Below is a small trained network, with its code and all its weights. Each question gives an input and a class and asks what happens when units are switched off, that is, made to give their printed mean instead of their output.

import numpy as np


def w(rows, s, z=0):
    codes = np.array(rows[::2]) - 128.0
    scale = np.full(codes.shape[1], s)
    scale[-1] = z or s
    return codes * scale


def f(y):
    return y / 2 * (1 + np.tanh(0.7978845608 * (y + 0.044715 * y**3)))


def log_softmax(a):
    a = a - a.max(-1, keepdims=True)
    return a - np.log(np.exp(a).sum(-1, keepdims=True))


def net(x, mask):
    res = np.array(x, float).reshape(1, 7) / 4 @ E
    y = f(res @ A[0][:, :-1].T + A[0][:, -1])
    res = res + np.where(mask, y, B[0][:, -1]) @ B[0][:, :-1]
    return log_softmax(res[-1] @ U[:, :-1].T + U[:, -1])


A, B = {}, {}
E = w([
[129,125,128],'x0',
[129,128,128],'x1',
[255,161,242],'x2',
[25,174,248],'x3',
[134,132,127],'x4',
[131,131,124],'x5',
[131,127,126],'x6',
],0.0065)
A[0] = w([
[180,28,105,7],'N0',
[182,47,91,43],'N1',
[68,217,164,133],'N2',
[221,178,53,132],'N3',
[71,110,226,254],'N4',
[201,115,254,61],'N5',
[34,151,65,47],'N6',
[176,93,192,17],'N7',
],0.013,0.0076)
B[0] = w([
[73,76,200,136],'N0',
[18,95,234,147],'N1',
[103,49,110,188],'N2',
[74,130,93,181],'N3',
[77,155,110,253],'N4',
[139,59,67,191],'N5',
[248,44,131,169],'N6',
[187,75,229,135],'N7',
],0.013,0.011)
U = w([
[135,148,120,251],'0',
[137,147,123,231],'1',
[176,95,141,47],'2',
[85,129,171,26],'3',
[135,164,101,187],'4',
[134,165,118,204],'5',
[135,162,120,184],'6',
[192,250,231,2],'7',
],0.017,0.009)

Each question gives the input, the list of numbers given to net, and the class t.
The units are the neurons (one row each of A and B). Each row of codes is followed by its name. A weight is (code - 128) times the scale printed after its matrix; where a second scale follows, it is the last column's (A, B and U).
mask holds one flag per neuron, in row order. A switched-off neuron (its flag False) gives its mean, the last column of its row in B, instead of its output. The means were averaged over made-up inputs and are rounded, as every weight is.
A unit's drop is (log p(t) with every unit on - log p(t) with that unit switched off) / (log p(t) with every unit on - log p(t) with every unit switched off).
unit that matters most: the unit with the biggest drop
k most important neurons: the k neurons with the biggest drops, biggest first
input [-2,1,8,7,-5,8,-3], class 2: 3 most important neurons	N5, N7, N2
input [5,-8,-8,-8,8,0,-3], class 2: 3 most important neurons	N6, N4, N0
input [-5,2,7,6,1,-1,2], class 2: unit that matters most	N5
input [2,-2,-7,-4,-5,6,3], class 2: 2 most important neurons	N6, N4
input [-4,7,7,5,-3,7,5], class 2: 4 most important neurons	N5, N7, N3, N2
input [-4,-3,8,4,-2,-4,0], class 2: 3 most important neurons	N5, N7, N3
input [-2,-8,-8,-6,6,6,3], class 2: 2 most important neurons	N6, N4
input [0,5,-8,6,-5,-1,7], class 2: 2 most important neurons	N6, N2
input [-3,-1,6,-7,0,5,4], class 3: 4 most important neurons	N1, N0, N3, N6
input [4,-5,-8,-8,-8,2,4], class 2: 2 most important neurons	N6, N4
input [4,-4,7,2,0,-1,6], class 2: 2 most important neurons	N5, N7
input [0,7,-8,7,-5,3,-7], class 2: 2 most important neurons	N6, N2
